Below are the code and all the weights of a small trained network. Each question names an input and a class and asks about switching units off, where a switched-off unit gives its printed mean instead of its output.

import numpy as np


def w(rows, s, z=0):
    codes = np.array(rows[::2]) - 128.0
    scale = np.full(codes.shape[1], s)
    scale[-1] = z or s
    return codes * scale


def norm(h):
    return h / np.sqrt((h * h).mean(-1, keepdims=True) + 1e-5)


def f(y):
    return np.maximum(y, 0)


def log_softmax(a):
    a = a - a.max(-1, keepdims=True)
    return a - np.log(np.exp(a).sum(-1, keepdims=True))


def net(x, mask):
    res = np.array(x, float).reshape(1, 7) / 4 @ E
    u = 0
    for l in range(3):
        y = f(norm(res) @ A[l][:, :-1].T + A[l][:, -1])
        res = res + np.where(mask[u : u + 7], y, B[l][:, -1]) @ B[l][:, :-1]
        u += 7
    return log_softmax(norm(res)[-1] @ U[:, :-1].T + U[:, -1])


A, B = {}, {}
E = w([
[116,163,105,161,195,112,87,114,109,126,170],'x0',
[129,144,138,184,100,86,110,123,165,125,133],'x1',
[73,152,145,119,124,97,96,185,116,105,124],'x2',
[175,116,54,169,72,72,168,122,137,122,143],'x3',
[122,77,111,157,134,138,170,89,186,93,127],'x4',
[180,160,127,156,66,92,176,139,82,3,77],'x5',
[85,128,113,106,107,114,171,136,134,156,153],'x6',
],0.016)
A[0] = w([
[104,56,183,105,166,222,142,88,217,178,118,1],'L0N1',
[127,106,91,57,106,142,161,157,96,226,153,5],'L0N2',
[53,115,143,86,17,81,159,183,145,168,133,97],'L0N3',
[95,49,149,59,152,216,168,103,190,184,114,37],'L0N4',
[58,123,98,176,165,89,159,124,202,171,177,77],'L0N5',
[118,90,65,107,94,108,200,128,163,255,174,117],'L0N6',
[131,76,124,209,80,85,75,130,208,174,131,44],'L0N7',
],0.02,0.0042)
B[0] = w([
[82,157,80,104,187,106,43,83,149,79,11,250],'L0N1',
[155,144,111,88,199,159,121,136,202,148,56,189],'L0N2',
[110,223,131,121,144,38,122,152,104,59,46,202],'L0N3',
[121,152,145,71,202,100,84,169,104,113,37,244],'L0N4',
[54,94,138,187,99,101,101,95,113,93,206,204],'L0N5',
[115,21,80,61,95,144,97,74,16,183,166,230],'L0N6',
[251,180,114,123,200,164,127,130,225,189,118,195],'L0N7',
],0.015,0.019)
A[1] = w([
[124,222,219,72,98,101,77,252,96,224,147,81],'L1N1',
[126,128,145,85,41,114,242,190,162,28,29,108],'L1N2',
[82,129,216,64,167,215,87,202,57,146,112,115],'L1N3',
[43,159,213,85,131,173,169,179,130,208,176,120],'L1N4',
[51,141,118,127,114,175,207,203,170,205,90,1],'L1N5',
[121,52,180,115,22,161,179,189,175,153,141,15],'L1N6',
[54,102,188,38,120,192,142,193,139,164,76,78],'L1N7',
],0.019,0.0026)
B[1] = w([
[72,187,45,69,143,140,157,65,108,131,4,190],'L1N1',
[154,174,159,131,72,136,165,149,124,112,107,249],'L1N2',
[127,85,117,79,166,74,89,138,56,139,147,231],'L1N3',
[194,130,120,111,166,41,138,175,59,88,111,136],'L1N4',
[177,142,149,130,121,120,65,122,167,103,90,129],'L1N5',
[104,125,85,142,110,128,161,154,142,93,100,130],'L1N6',
[158,206,115,110,114,125,113,75,72,165,97,189],'L1N7',
],0.016,0.017)
A[2] = w([
[106,78,192,111,146,105,223,189,157,184,153,130],'L2N1',
[182,117,192,145,30,152,208,188,253,131,119,5],'L2N2',
[76,113,166,120,182,137,172,228,87,78,168,62],'L2N3',
[185,151,155,201,144,124,114,163,167,88,101,33],'L2N4',
[75,102,202,91,92,123,196,163,197,209,149,72],'L2N5',
[244,62,121,174,86,137,205,96,151,13,71,131],'L2N6',
[77,91,181,98,124,186,184,229,153,186,165,46],'L2N7',
],0.018,0.0026)
B[2] = w([
[176,126,65,135,120,111,98,114,110,88,136,128],'L2N1',
[113,142,81,113,143,137,153,126,116,41,75,200],'L2N2',
[171,160,140,93,158,81,103,87,71,76,168,135],'L2N3',
[104,145,248,144,147,79,94,171,132,142,94,187],'L2N4',
[122,136,113,129,151,119,86,132,39,78,178,128],'L2N5',
[179,158,75,118,68,124,215,103,84,140,147,250],'L2N6',
[117,155,77,71,142,101,137,128,161,143,117,128],'L2N7',
],0.017,0.013)
U = w([
[14,72,146,145,101,96,97,132,89,75,196,105],'0',
[156,190,136,134,60,101,192,158,120,56,82,174],'1',
[108,135,103,40,184,114,38,123,96,155,66,186],'2',
[203,73,86,132,110,164,138,90,128,178,206,105],'3',
[74,54,183,115,71,182,172,199,206,140,146,2],'4',
[137,142,183,204,166,107,85,163,254,107,170,58],'5',
],0.013,0.0051)

Each question gives the input, the list of numbers given to net, and the class t.
The units are the neurons (one row each of A and B). Each row of codes is followed by its name. A weight is (code - 128) times the scale printed after its matrix; where a second scale follows, it is the last column's (A, B and U).
mask holds one flag per neuron, layer by layer. A switched-off neuron (its flag False) gives its mean, the last column of its row in B, instead of its output. The means were averaged over made-up inputs and are rounded, as every weight is.
A unit's drop is (log p(t) with every unit on - log p(t) with that unit switched off) / (log p(t) with every unit on - log p(t) with every unit switched off).
The circuit of an input: a set's keep is (log p(t) with only the set's units on - log p(t) with every unit switched off) / (log p(t) with every unit on - log p(t) with every unit switched off). Starting from the 12 units with the biggest drops (on a tie, the unit counted first), units are removed one at a time, each time the one whose removal leaves the highest keep (on an exact tie, the one counted first), for as long as the keep stays at least 0.8.
units of the circuit, in order: the units of the circuit, biggest drop first
top k neurons: the k neurons with the biggest drops, biggest first
top k neurons in layer l: the k neurons of layer l with the biggest drops, biggest first
drop when u is switched off: that unit's drop, to one decimal
input [8,3,-3,8,-4,0,-1], class 3: units of the circuit, in order => [L0N1; L0N4; L0N3]
input [8,0,5,-3,-1,-5,6], class 0: units of the circuit, in order => [L0N5; L0N4; L0N7]
input [7,-7,-6,2,-3,4,3], class 3: top 3 neurons => [L0N4; L0N3; L0N1]
input [6,-6,3,1,2,5,5], class 1: top neuron => [L0N6]
input [8,-6,-5,8,-4,-6,1], class 3: top 2 neurons => [L0N1; L0N4]
input [5,-3,-4,-4,1,7,-5], class 1: top 2 neurons => [L0N6; L0N4]
input [5,4,4,7,1,-5,2], class 3: top 2 neurons => [L0N7; L0N6]
input [-2,6,2,1,-1,0,-7], class 5: top 2 neurons => [L0N7; L1N2]
input [7,-3,7,6,3,3,-3], class 1: top 2 neurons => [L0N6; L0N5]
input [5,7,-5,6,-7,1,7], class 3: top 2 neurons => [L0N1; L0N4]
input [-1,8,1,7,5,2,-6], class 1: top 2 neurons in layer 2 => [L2N6; L2N2]
input [5,-2,1,2,-2,5,-8], class 1: top 2 neurons => [L0N4; L0N6]
input [4,-1,4,8,-1,-5,1], class 3: drop when L0N4 is switched off => 0.2
input [-2,-2,-2,3,5,2,-8], class 1: drop when L0N6 is switched off => 0.5
input [3,4,2,1,3,-1,0], class 5: drop when L2N2 is switched off => 0.0
input [0,-3,-6,7,0,5,-1], class 1: top neuron in layer 0 => [L0N6]
